The symbols move the objects like this.
bipi ^ sapi
bipi ! dabu
bipi + neme
bipi @ gepa
bipi § zipe
labe ^ pabo
labe ! dado
labe + kula
labe @ kado
labe § vato
dete ^ gamu
dete ! tumu
dete + lunu
dete @ pilu
dete § meki
neme ^ beki
neme ! kabi
neme + nope
neme @ dabu
neme § sula
raga ^ dabu
raga ! beki
raga + basu
raga @ sapi
raga § gime
doto ^ gezo
doto ! nepu
doto + turo
doto @ zifu
doto § vula
dado ^ nori
dado ! kepa
dado + fupi
dado @ paso
dado § vedu
vumo ^ riba
vumo ! mebu
vumo + vale
vumo @ kopa
vumo § nope
muzo ^ sopo
muzo ! todo
muzo + sadu
muzo @ fili
muzo § gala
tumu ^ vifa
tumu ! male
tumu + nage
tumu @ bepo
tumu § bibo
kave ^ duma
kave ! rifa
kave + fadi
kave @ mepo
kave § muzo
fere ^ mose
fere ! tuka
fere + zitu
fere @ turo
fere § lupi
vale ^ fulu
vale ! fili
vale + muzo
vale @ mebu
vale § lomu
gala ^ mebu
gala ! fulu
gala + gemo
gala @ riba
gala § diti
sapi ^ lupa
sapi ! pato
sapi + beki
sapi @ zivi
sapi § kasu
beza ^ vumo
beza ! gala
beza + luge
beza @ lomu
beza § gofe
nage ^ gevo
nage ! suro
nage + ligo
nage @ male
nage § gamu
sadu ^ mepo
sadu ! duma
sadu + meki
sadu @ todo
sadu § gemo
fomu ^ viki
fomu ! sadu
fomu + bepo
fomu @ muzo
fomu § luge
zipe ^ kasu
zipe ! rizi
zipe + sula
zipe @ kagu
zipe § zitu
tasu ^ rana
tasu ! turo
tasu + fere
tasu @ doto
tasu § muti
kopa ^ gimo
kopa ! bota
kopa + mebu
kopa @ tipo
kopa § kabi
voke ^ gime
voke ! sula
voke + davo
voke @ zipe
voke § zivi
dabu ^ pato
dabu ! voke
dabu + kabi
dabu @ lupa
dabu § rizi
gezo ^ vina
gezo ! kula
gezo + mufo
gezo @ labe
gezo § kepa
lenu ^ zifu
lenu ! gezo
lenu + rana
lenu @ mero
lenu § dado
rizi ^ gamo
rizi ! zivi
rizi + sapi
rizi @ kadi
rizi § gaba
zifu ^ labe
zifu ! vina
zifu + nepu
zifu @ pibe
zifu § nori
pofa ^ dudu
pofa ! kolu
pofa + madu
pofa @ tupo
pofa § givu
giva ^ zige
giva ! damu
giva + fafi
giva @ nasu
giva § fevo
gepa ^ zivi
gepa ! lupa
gepa + dabu
gepa @ gamo
gepa § kagu
gemo ^ fili
gemo ! sopo
gemo + viki
gemo @ fulu
gemo § vumo
luge ^ vale
luge ! gemo
luge + repi
luge @ gala
luge § rese
dipi ^ nabu
dipi ! firu
dipi + resi
dipi @ fevo
dipi § gito
kabi ^ bula
kabi ! davo
kabi + meva
kabi @ voke
kabi § sapi
fadi ^ bibo
fadi ! pilu
fadi + dete
fadi @ rifa
fadi § sadu
vedu ^ sima
vedu ! madu
vedu + pabo
vedu @ pofa
vedu § mepa
tusa ^ zute
tusa ! tupo
tusa + pofa
tusa @ resi
tusa § loro
tenu ^ naza
tenu ! puti
tenu + fufe
tenu @ mepa
tenu § dudu
pilu ^ ruto
pilu ! bepo
pilu + tumu
pilu @ fomu
pilu § duma
tiku ^ nefa
tiku ! koba
tiku + kagu
tiku @ gego
tiku § turo
turo ^ mufo
turo ! tobe
turo + tuka
turo @ nepu
turo § lenu
zute ^ bene
zute ! fafi
zute + dudu
zute @ giva
zute § dipi
puso ^ nage
puso ! gito
puso + zige
puso @ nala
puso § dete
mepa ^ tusa
mepa ! tari
mepa + puti
mepa @ givu
mepa § fafi
nori ^ vato
nori ! fufe
nori + mero
nori @ tenu
nori § sima
duma ^ bosu
duma ! repi
duma + bibo
duma @ luge
duma § sopo
repi ^ muzo
repi ! viki
repi + ruto
repi @ gemo
repi § raka
gevo ^ viti
gevo ! dete
gevo + meze
gevo @ fadi
gevo § bepo
viti ^ pilu
viti ! gamu
viti + fate
viti @ bibo
viti § kave
vato ^ puti
vato ! vedu
vato + pibe
vato @ naza
vato § kolu
pato ^ zipe
pato ! gime
pato + bula
pato @ bove
pato § gamo
kolu ^ pubu
kolu ! mepa
kolu + tenu
kolu @ dopo
kolu § zute
mero ^ pibe
mero ! labe
mero + gezo
mero @ fufe
mero § paso
mepo ^ luge
mepo ! bosu
mepo + rifa
mepo @ raka
mepo § fili
bula ^ sula
bula ! bipi
bula + tipo
bula @ gime
bula § lupa
nepu ^ kula
nepu ! muti
nepu + tobe
nepu @ vina
nepu § mero
gego ^ lupi
gego ! tasu
gego + koba
gego @ vute
gego § nepu
mose ^ tobe
mose ! gego
mose + tiku
mose @ mufo
mose § doto
sima ^ kolu
sima ! sari
sima + paso
sima @ dudu
sima § tusa
fulu ^ koge
fulu ! rese
fulu + sopo
fulu @ gofe
fulu § kopa
tobe ^ vute
tobe ! lupi
tobe + nefa
tobe @ muti
tobe § gezo
muti ^ fupi
muti ! lenu
muti + lupi
muti @ vula
muti § labe
lunu ^ nala
lunu ! nage
lunu + nasu
lunu @ tumu
lunu § viti
kula ^ vula
kula ! fupi
kula + vute
kula @ dado
kula § pibe
pubu ^ givu
pubu ! tusa
pubu + naza
pubu @ bavu
pubu § bene
rana ^ nepu
rana ! mufo
rana + mose
rana @ gezo
rana § fupi
zitu ^ tiku
zitu ! gaba
zitu + bove
zitu @ tuka
zitu § voso
bavu ^ tosa
bavu ! resi
bavu + tusa
bavu @ dipi
bavu § zige
bepo ^ kave
bepo ! meki
bepo + male
bepo @ sadu
bepo § repi
viki ^ todo
viki ! mepo
viki + kave
viki @ sopo
viki § vale
gimo ^ neme
gimo ! basu
gimo + gofe
gimo @ raga
gimo § bula
mebu ^ gofe
mebu ! koge
mebu + fili
mebu @ bota
mebu § meva
zige ^ ligo
zige ! nabo
zige + loro
zige @ gito
zige § lunu
riba ^ bota
riba ! gofe
riba + fulu
riba @ gimo
riba § gavi
bota ^ basu
bota ! nope
bota + koge
bota @ neme
bota § davo
pesu ^ gaba
pesu ! kagu
pesu + zipe
pesu @ tiku
pesu § fere
tupo ^ fafi
tupo ! dopo
tupo + kolu
tupo @ bene
tupo § tosa
fate ^ tumu
fate ! nala
fate + puso
fate @ gamu
fate § fadi
diti ^ meva
diti ! kopa
diti + vumo
diti @ gavi
diti § neme
meze ^ fate
meze ! lunu
meze + nabu
meze @ dete
meze § male
koge ^ diti
koge ! lomu
koge + beza
koge @ nope
koge § gimo
pegu ^ tuka
pegu ! tiku
pegu + pesu
pegu @ mose
pegu § tasu
puti ^ pofa
puti ! sima
puti + kado
puti @ tari
puti § pubu
givu ^ resi
givu ! zute
givu + tari
givu @ tosa
givu § damu
bibo ^ fomu
bibo ! ruto
bibo + gamu
bibo @ repi
bibo § mepo
nala ^ male
nala ! gevo
nala + gito
nala @ vifa
nala § pilu
fafi ^ loro
fafi ! bavu
fafi + pubu
fafi @ damu
fafi § firu
lupi ^ doto
lupi ! rana
lupi + voso
lupi @ lenu
lupi § kula
fupi ^ mero
fupi ! zifu
fupi + doto
fupi @ kepa
fupi § pabo
meki ^ rifa
meki ! bibo
meki + viti
meki @ duma
meki § viki
vula ^ kepa
vula ! mero
vula + lenu
vula @ nori
vula § kado
kasu ^ kadi
kasu ! gamo
kasu + gepa
kasu @ kifi
kasu § tiku
tosa ^ firu
tosa ! giva
tosa + zute
tosa @ nabu
tosa § ligo
vifa ^ meki
vifa ! fadi
vifa + gevo
vifa @ kave
vifa § fomu
gito ^ suro
gito ! meze
gito + nabo
gito @ gevo
gito § tumu
suro ^ dete
suro ! fate
suro + fevo
suro @ viti
suro § vifa
nabu ^ puso
nabu ! nasu
nabu + giva
nabu @ lunu
nabu § suro
nefa ^ tasu
nefa ! voso
nefa + kifi
nefa @ lupi
nefa § mufo
dopo ^ bavu
dopo ! givu
dopo + mepa
dopo @ loro
dopo § giva
fili ^ rese
fili ! beza
fili + todo
fili @ koge
fili § riba
pibe ^ kado
pibe ! pabo
pibe + vina
pibe @ vedu
pibe § tenu
naza ^ tari
naza ! pofa
naza + vedu
naza @ tusa
naza § dopo
kepa ^ fufe
kepa ! pibe
kepa + zifu
kepa @ vato
kepa § madu
kadi ^ pegu
kadi ! zitu
kadi + zivi
kadi @ fere
kadi § nefa
tari ^ tupo
tari ! dudu
tari + sima
tari @ zute
tari § bavu
meva ^ tipo
meva ! gimo
meva + riba
meva @ davo
meva § beki
gavi ^ davo
gavi ! tipo
gavi + kopa
gavi @ bula
gavi § dabu
kado ^ madu
kado ! paso
kado + dado
kado @ sima
kado § naza
gaba ^ koba
gaba ! kifi
gaba + kasu
gaba @ nefa
gaba § mose
nabo ^ fevo
nabo ! nabu
nabo + tosa
nabo @ meze
nabo § nage
nasu ^ gito
nasu ! ligo
nasu + damu
nasu @ nage
nasu § fate
sula ^ gepa
sula ! sapi
sula + raga
sula @ rizi
sula § bove
gofe ^ nope
gofe ! diti
gofe + rese
gofe @ basu
gofe § tipo
bene ^ damu
bene ! loro
bene + dopo
bene @ zige
bene § nabu
fufe ^ vedu
fufe ! kado
fufe + labe
fufe @ puti
fufe § sari
tipo ^ raga
tipo ! neme
tipo + bota
tipo @ bipi
tipo § voke
sopo ^ beza
sopo ! raka
sopo + mepo
sopo @ rese
sopo § mebu
koba ^ voso
koba ! fere
koba + kadi
koba @ tasu
koba § tobe
gime ^ rizi
gime ! gepa
gime + bipi
gime @ kasu
gime § pesu
vute ^ lenu
vute ! doto
vute + tasu
vute @ fupi
vute § vina
loro ^ dipi
loro ! tosa
loro + givu
loro @ nabo
loro § nasu
vina ^ dado
vina ! vula
vina + muti
vina @ pabo
vina § fufe
bove ^ kagu
bove ! kasu
bove + gime
bove @ gaba
bove § pegu
lomu ^ kopa
lomu ! riba
lomu + gala
lomu @ meva
lomu § basu
bosu ^ gemo
bosu ! muzo
bosu + fomu
bosu @ vale
bosu § beza
gamu ^ bepo
gamu ! vifa
gamu + nala
gamu @ ruto
gamu § rifa
paso ^ tenu
paso ! vato
paso + kepa
paso @ sari
paso § pofa
madu ^ sari
madu ! tenu
madu + nori
madu @ kolu
madu § tari
zivi ^ pesu
zivi ! bove
zivi + pato
zivi @ zitu
zivi § kifi
firu ^ nasu
firu ! zige
firu + bene
firu @ puso
firu § meze
todo ^ raka
todo ! luge
todo + duma
todo @ beza
todo § fulu
pabo ^ paso
pabo ! nori
pabo + vula
pabo @ madu
pabo § puti
ruto ^ sadu
ruto ! kave
ruto + vifa
ruto @ viki
ruto § bosu
mufo ^ muti
mufo ! vute
mufo + gego
mufo @ kula
mufo § zifu
male ^ fadi
male ! viti
male + suro
male @ meki
male § ruto
resi ^ giva
resi ! bene
resi + tupo
resi @ firu
resi § nabo
nope ^ gavi
nope ! meva
nope + lomu
nope @ kabi
nope § raga
beki ^ voke
beki ! bula
beki + gavi
beki @ pato
beki § gepa
lupa ^ bove
lupa ! zipe
lupa + voke
lupa @ pesu
lupa § kadi
basu ^ kabi
basu ! gavi
basu + diti
basu @ beki
basu § bipi
rese ^ lomu
rese ! vumo
rese + raka
rese @ diti
rese § bota
raka ^ gala
raka ! vale
raka + bosu
raka @ vumo
raka § koge
ligo ^ meze
ligo ! fevo
ligo + dipi
ligo @ suro
ligo § nala
davo ^ bipi
davo ! raga
davo + gimo
davo @ sula
davo § pato
kagu ^ kifi
kagu ! kadi
kagu + rizi
kagu @ koba
kagu § tuka
fevo ^ lunu
fevo ! puso
fevo + firu
fevo @ fate
fevo § gevo
sari ^ mepa
sari ! naza
sari + vato
sari @ pubu
sari § tupo
dudu ^ dopo
dudu ! pubu
dudu + sari
dudu @ fafi
dudu § resi
tuka ^ gego
tuka ! nefa
tuka + gaba
tuka @ tobe
tuka § rana
voso ^ turo
voso ! mose
voso + pegu
voso @ rana
voso § vute
kifi ^ fere
kifi ! pegu
kifi + gamo
kifi @ voso
kifi § gego
damu ^ nabo
damu ! dipi
damu + bavu
damu @ ligo
damu § puso
rifa ^ repi
rifa ! fomu
rifa + pilu
rifa @ bosu
rifa § todo
gamo ^ zitu
gamo ! pesu
gamo + lupa
gamo @ pegu
gamo § koba

The rows follow the links: the fewer symbols apart two objects are, the more alike their rows tend to be.

Named rows; a name shown again gets a slightly different row:
pato: 1 14 -22 -10 11 -33 -8 2 5 -9 4 23 32 -43 10 25 -23 24 2 2 -13 -11 40 28 29 7 -19 8 -11 9 -15 32 32 -10 8 -2 10 2
gala: 25 -11 -6 -8 -24 -11 -43 13 -14 -2 7 49 14 -6 2 -12 -45 24 10 15 -7 -9 27 2 -2 12 -8 -9 -15 5 9 8 5 14 -21 -48 -1 -14
nage: 12 -21 21 6 -26 30 -15 4 -12 9 -1 4 -28 42 -9 -34 0 -13 3 6 8 7 -28 -29 -33 -1 15 -14 4 -7 20 -30 -32 19 -19 -25 -11 -10
pegu: -15 21 -19 -5 28 -28 19 -6 13 -9 0 -9 25 -41 8 34 5 10 -4 -8 -8 -5 25 29 32 0 -14 15 -2 6 -22 29 31 -20 21 30 10 12
dopo: -13 -6 19 12 1 30 24 -8 2 8 -6 -38 -30 36 -10 -14 36 -29 -7 -8 12 11 -42 -22 -22 -9 19 -2 14 -9 8 -28 -27 3 3 21 -7 5
ligo: 7 -19 22 9 -20 32 -4 1 -10 10 -3 -8 -31 44 -10 -31 10 -18 1 3 10 9 -35 -30 -33 -3 18 -13 8 -9 19 -33 -33 15 -14 -14 -10 -7
sadu: 26 -19 7 -2 -32 9 -40 12 -17 4 5 39 -6 20 -3 -29 -33 9 10 15 0 -3 4 -17 -19 8 3 -15 -9 0 18 -11 -15 21 -26 -50 -7 -18
diti: 21 -3 -13 -11 -15 -20 -37 11 -9 -5 7 49 24 -22 6 0 -44 28 9 13 -11 -11 37 11 11 12 -14 -4 -15 7 1 19 16 7 -13 -39 3 -11
zivi: -4 17 -22 -9 18 -33 2 -1 8 -9 3 12 31 -44 10 30 -13 20 -1 -2 -12 -10 36 30 32 4 -17 11 -9 9 -19 33 34 -15 13 11 10 6
pesu: -9 20 -21 -8 23 -31 9 -2 11 -11 2 3 29 -44 10 32 -7 16 -2 -5 -10 -8 32 30 33 2 -18 14 -6 8 -20 31 34 -17 17 18 11 8
basu: 16 3 -17 -12 -7 -27 -31 10 -5 -7 6 44 28 -30 9 9 -40 28 8 10 -11 -12 41 18 17 10 -17 0 -16 8 -4 25 24 1 -8 -30 5 -7
bibo: 24 -21 11 0 -32 15 -36 11 -18 6 3 32 -12 27 -5 -32 -27 4 9 13 2 0 -5 -20 -24 6 6 -17 -6 -3 21 -18 -20 22 -26 -47 -8 -16
rese: 24 -8 -8 -8 -22 -12 -43 12 -13 -3 6 50 16 -9 4 -10 -45 25 10 15 -8 -9 29 4 1 12 -10 -8 -14 5 7 11 8 12 -19 -47 0 -15
paso: -25 9 7 9 21 13 41 -12 12 2 -7 -50 -17 11 -4 9 45 -25 -10 -15 9 10 -29 -4 -3 -11 10 8 15 -5 -7 -11 -9 -12 19 47 -1 14
gevo: 16 -22 18 6 -29 27 -22 7 -14 9 0 12 -24 39 -8 -35 -7 -8 5 8 7 5 -23 -28 -31 1 13 -16 2 -6 22 -28 -30 20 -22 -32 -11 -12
viti: 19 -22 16 3 -30 23 -27 7 -16 8 2 20 -20 36 -8 -34 -15 -4 7 11 5 3 -17 -26 -29 2 11 -16 -1 -5 22 -25 -27 20 -24 -38 -10 -14
mebu: 23 -7 -9 -9 -19 -16 -41 12 -12 -3 7 50 19 -14 5 -7 -45 26 10 14 -8 -10 32 6 4 11 -11 -7 -15 6 5 13 11 11 -18 -45 1 -14
kave: 24 -21 10 -1 -33 13 -38 11 -18 5 4 35 -10 24 -4 -31 -29 7 9 14 1 -2 -1 -20 -23 7 5 -15 -7 -2 20 -15 -18 22 -27 -48 -8 -17
vedu: -23 6 10 9 20 16 41 -12 11 4 -7 -50 -18 15 -5 7 45 -26 -10 -14 9 11 -33 -6 -5 -11 12 7 16 -6 -5 -13 -11 -11 18 44 -1 13
gemo: 27 -14 -1 -6 -28 -3 -44 12 -16 0 6 47 7 4 0 -20 -42 19 11 15 -5 -7 18 -6 -8 11 -3 -13 -13 3 14 1 -3 18 -25 -51 -3 -16
mose: -21 22 -16 -2 31 -22 28 -9 16 -7 -3 -22 19 -34 6 34 17 3 -7 -11 -4 -3 15 26 28 -4 -10 16 2 4 -22 23 26 -22 25 40 10 14
muti: -26 19 -7 2 32 -9 41 -12 18 -4 -5 -40 5 -18 3 28 33 -10 -9 -15 1 3 -4 16 19 -8 -2 15 9 1 -18 11 14 -21 27 49 7 17
fate: 14 -22 20 6 -27 28 -18 6 -12 9 0 7 -26 41 -9 -34 -4 -10 4 8 8 5 -25 -29 -31 0 14 -16 3 -6 21 -28 -31 20 -22 -29 -10 -11
gavi: 15 3 -17 -11 -6 -27 -29 9 -5 -7 6 42 28 -33 8 9 -40 28 7 10 -12 -11 41 20 19 10 -17 0 -16 9 -4 25 24 0 -6 -28 6 -7
gezo: -26 19 -5 2 32 -6 42 -12 17 -4 -5 -42 3 -16 2 27 36 -13 -10 -16 1 4 -7 13 17 -8 -1 15 10 0 -17 9 12 -21 26 51 6 17
damu: -2 -15 22 10 -12 33 8 -2 -5 10 -4 -22 -33 42 -11 -26 23 -24 -2 -1 12 11 -40 -28 -30 -6 20 -9 11 -9 15 -32 -33 10 -8 1 -10 -2
suro: 13 -21 20 6 -26 29 -17 5 -13 10 0 6 -27 42 -9 -34 -2 -11 4 7 8 6 -27 -29 -32 0 14 -14 3 -7 21 -30 -32 19 -20 -27 -11 -11

Each walk starts at a row. The symbols on each line, taken left to right, move it on to the next object.
Answer with the object's row; about right is enough.
-14 -4 18 11 4 28 27 -8 4 7 -7 -40 -30 34 -9 -12 38 -28 -6 -9 13 12 -42 -21 -20 -10 18 -1 15 -9 6 -27 -25 0 5 25 -6 6
^ @ + @ § + @ §: 18 -23 18 4 -29 26 -24 7 -15 10 1 15 -23 38 -7 -34 -11 -6 5 9 7 3 -19 -28 -30 2 12 -16 0 -6 23 -26 -29 21 -23 -36 -9 -13
! ^ @ @ + ! +: 23 -22 13 1 -33 17 -34 11 -17 6 3 30 -14 28 -5 -33 -25 3 8 13 3 0 -7 -21 -25 5 7 -16 -5 -3 21 -18 -22 21 -25 -45 -8 -16
-26 14 1 7 28 5 44 -13 15 -1 -6 -48 -8 -1 -2 18 43 -20 -11 -15 6 8 -21 4 8 -11 5 11 13 -3 -12 -2 1 -17 24 51 3 16
! § § § ^ ^ §: 10 -20 21 8 -24 31 -12 3 -12 9 -1 0 -29 43 -9 -34 3 -15 3 5 9 7 -30 -30 -33 -1 16 -14 5 -8 20 -31 -33 18 -18 -22 -11 -9
§ ! @ ^ ^ @: 27 -14 -2 -6 -28 -4 -44 14 -17 0 7 48 7 2 1 -18 -43 20 11 17 -5 -7 20 -5 -7 11 -5 -12 -13 4 12 1 -1 16 -24 -51 -3 -17
-25 21 -12 0 32 -15 37 -11 17 -6 -3 -32 12 -26 4 33 27 -5 -9 -14 -2 1 4 20 24 -6 -6 17 6 3 -20 16 19 -22 27 47 9 16
@ + ^ @ + @: -27 14 0 6 28 2 43 -13 17 -2 -6 -47 -5 -5 0 20 42 -19 -10 -15 5 6 -17 6 9 -10 4 12 13 -3 -14 0 3 -18 25 52 4 16
+ + § @ @ ! ^ !: -20 2 15 10 12 22 36 -11 8 6 -7 -47 -24 25 -7 -3 43 -28 -9 -12 10 11 -38 -13 -12 -11 15 3 16 -8 0 -21 -18 -6 12 37 -3 10
-4 -13 22 11 -9 33 11 -3 -3 9 -4 -25 -32 42 -10 -24 25 -25 -3 -3 12 10 -40 -28 -28 -8 19 -7 12 -9 14 -32 -32 10 -6 5 -9 -1
! @ + ^ § ^ @: 22 -22 14 2 -32 20 -31 10 -16 7 2 25 -17 33 -6 -34 -19 0 8 12 4 2 -12 -25 -28 5 9 -16 -3 -4 22 -22 -25 22 -26 -42 -10 -15
^ @ @ + + + @ !: 26 -20 8 -1 -32 11 -39 12 -17 5 5 38 -7 20 -3 -29 -31 9 9 14 -1 -2 2 -17 -21 7 3 -15 -8 -1 20 -13 -16 21 -27 -50 -7 -17
23 -5 -10 -10 -18 -18 -41 12 -12 -4 7 49 20 -17 6 -4 -45 27 10 14 -10 -10 34 9 6 11 -12 -6 -16 7 4 16 13 10 -16 -43 2 -12
+ ^ ^ @ § + ^ ! §: -1 15 -23 -10 15 -33 -4 1 7 -10 3 17 32 -44 10 29 -19 23 1 0 -12 -10 39 29 31 5 -18 11 -10 9 -17 33 33 -12 10 5 10 4
^ § + ! § + § § § ^: -27 13 2 7 26 6 44 -13 16 0 -6 -49 -9 1 -2 17 43 -21 -11 -15 6 8 -22 4 6 -10 5 11 14 -3 -12 -3 0 -16 23 51 2 15
1 14 -21 -10 12 -33 -7 2 5 -10 4 21 32 -43 10 27 -22 24 1 1 -11 -10 41 28 29 6 -19 10 -10 9 -16 32 34 -12 8 0 9 2
@ ^ + @ § ! ^: -23 22 -12 -1 32 -18 34 -10 17 -6 -3 -29 14 -29 5 33 24 -3 -8 -13 -2 -1 8 22 25 -5 -8 17 4 3 -22 19 22 -22 26 45 8 17
+ @ + § ^: -26 19 -7 3 32 -7 42 -13 18 -4 -5 -41 3 -17 2 28 35 -12 -10 -15 1 4 -6 14 18 -9 -1 15 10 0 -18 10 13 -20 26 50 6 17
13 5 -19 -11 -3 -28 -27 8 -3 -8 6 39 30 -35 9 13 -37 29 6 8 -13 -12 42 20 20 10 -18 2 -15 8 -7 27 26 -1 -5 -24 7 -6
@ @ § + ^ +: -2 17 -22 -10 16 -33 -1 1 7 -10 3 14 31 -44 10 29 -17 21 1 -1 -11 -9 38 30 30 5 -19 10 -10 10 -17 33 34 -13 11 6 10 5
^ ! § § § +: -24 21 -10 0 33 -14 38 -11 18 -5 -4 -34 10 -25 4 31 29 -7 -9 -14 -2 1 2 19 24 -6 -4 16 6 2 -20 15 18 -22 26 48 8 17
-6 19 -22 -9 21 -33 6 -1 10 -10 3 7 30 -45 9 32 -10 18 -1 -3 -10 -9 34 31 32 3 -18 13 -7 8 -20 32 33 -17 15 14 10 7
§ + ^ @ ^ ! ^ @ +: -25 21 -9 1 32 -12 39 -11 17 -5 -4 -37 8 -22 3 30 32 -8 -9 -14 0 2 0 18 20 -8 -3 15 8 2 -19 12 17 -22 26 49 7 17
§ § ! ^ ^ + @ ! §: -10 -8 21 11 -2 31 21 -7 1 9 -5 -35 -32 39 -10 -17 33 -27 -5 -7 12 12 -42 -24 -24 -8 19 -4 14 -9 9 -30 -30 5 1 17 -7 3
22 -3 -12 -9 -16 -20 -38 11 -10 -5 7 49 22 -21 6 -1 -45 28 9 12 -10 -11 36 11 10 11 -14 -5 -16 8 2 18 16 7 -15 -40 2 -11
! + @ @ ^ ! § +: 6 11 -21 -11 6 -32 -16 5 2 -9 5 30 33 -41 10 21 -30 26 4 4 -12 -11 42 26 27 8 -19 6 -13 10 -12 31 31 -7 3 -10 9 -1
§ + ^ § § ! @ ^ ^ ^: -26 16 -1 5 30 0 44 -13 17 -1 -6 -47 -5 -6 -1 21 41 -17 -10 -15 3 6 -16 8 11 -9 3 13 12 -2 -14 2 5 -17 25 52 3 17
-24 8 9 9 20 15 42 -12 11 3 -7 -50 -18 14 -5 7 45 -25 -10 -14 9 9 -31 -6 -3 -12 11 7 16 -6 -7 -12 -9 -12 18 45 -1 14
@ ! + ^ @ ^ +: -17 -2 16 11 7 26 31 -9 5 7 -6 -44 -28 29 -8 -8 41 -28 -7 -10 12 11 -41 -18 -17 -10 17 1 15 -8 3 -25 -22 -3 8 31 -5 8
^ § § + @ !: 7 -19 21 8 -22 32 -9 2 -10 9 -2 -4 -29 44 -9 -32 7 -16 2 5 10 8 -32 -30 -32 -3 17 -13 6 -8 20 -32 -33 18 -17 -18 -11 -8
